grid = [-5.94  6.21  1.73  3.31 -1.57  6.58  1.17 -6.01  1.63]
Give the entry just right of the centre entry.
6.58
Give the entry just right of 1.17.
-6.01

data =
[[ -1.80  -4.02  -0.38  -3.02  -5.67 -10.10  -3.85   2.19   6.33]
 [ 21.65 -13.33 -25.36   9.19 -23.20  -5.98   1.71  -0.85  -1.01]
 [-17.71 -14.60  18.41  -9.06  11.60  -4.58  -9.28 -23.50  -5.99]]
Counting starts at 0.
The entry directly above the smallest entry -> -0.38
The centre entry?
Answer: -23.20
The smallest entry is -25.36
The entry just right of the largest entry?
Answer: -13.33
The entry directly above -17.71?
Answer: 21.65
The entry directly above -4.58 is -5.98
The entry directly below the smallest entry?
Answer: 18.41
The entry in the top-right corner -> 6.33
The bottom entry of the column that holds the largest entry -> -17.71
The entry in row 0 and column 0?
Answer: -1.80
The entry at row 0, column 1?
Answer: -4.02
The bottom-right entry is -5.99
The entry just left of the centre entry?
Answer: 9.19
The entry just right of 1.71?
Answer: -0.85
The entry directly above 9.19: -3.02
The entry just right of -3.85: 2.19

[[-0.95 -2.89 -0.59 -2.48  0.97 -0.13 -1.42 -1.38 -0.32 -2.56  3.45  0.03]
 [ 0.04 -0.73 -1.53  0.95 -3.99 -0.36  0.02  1.64 -3.66 -5.00  0.06 -3.46]
 [-0.42  4.67  2.77 -1.22 -1.59 -0.64  1.63 -0.35 -3.93  0.92  1.36 -3.21]
 [ 3.62 -5.25 -2.35 -2.64 -1.45  1.27  1.93  0.93 -2.08 -1.40  5.68 -0.88]
 [-4.13  5.53  6.92  2.52  2.43 -0.67 -3.68 -3.49 -4.15  6.64 -3.72 -2.91]
 [ 2.39 -3.85 -1.18 -3.99 -2.33  1.18  5.46  2.71  3.04 -2.25  2.74  2.93]
 [ 2.50 -1.97 -3.23 -1.68  6.09 -0.96  1.15 -2.02  2.11 -2.12  4.17  2.77]
 [ 2.36  2.92 -4.95 -0.29  4.20  0.47  0.63 -5.28 -3.49 -5.18 -0.07 -2.84]
 [-4.61 -0.59  0.60 -1.40  3.61  0.04 -4.85 -2.19  2.21  0.55 -0.10  3.05]]
Counting starts at 0.
The entry just left of -0.32 -> -1.38
The entry at row 1, column 0 -> 0.04
The entry at row 0, column 2 is -0.59
The entry just right of -1.38 is -0.32
Give the entry in the top-left corner.
-0.95
Give the bottom entry of the column that holds the largest entry.
0.60
Give the entry in row 0 and column 1.
-2.89
Give the entry just right of the largest entry.
2.52
The entry directly below the largest entry is -1.18
Give the entry just left of the largest entry.
5.53
Give the minimum.
-5.28
Give the entry just left of 5.68.
-1.40
Give the entry in the bottom-left corner.
-4.61
The entry at row 2, column 0 is -0.42
Give the entry at row 2, column 1.
4.67
Give the entry directly below the smallest entry.
-2.19
Give the entry just right of -4.95.
-0.29
Give the entry in row 1 and column 2.
-1.53
The entry directly above -0.36: -0.13
The entry directly below 0.47 -> 0.04
Give the entry directly above 0.55.
-5.18
The entry just left of 0.63 -> 0.47
Give the entry directly below -0.64.
1.27
Give the entry just left of -5.18.
-3.49
Give the entry just right of 2.39.
-3.85
The largest entry -> 6.92
Give the entry in the bottom-right corner.
3.05
Give the entry in row 2 and column 2.
2.77
Give the entry directly above the smallest entry.
-2.02
Give the entry just left of -2.25.
3.04
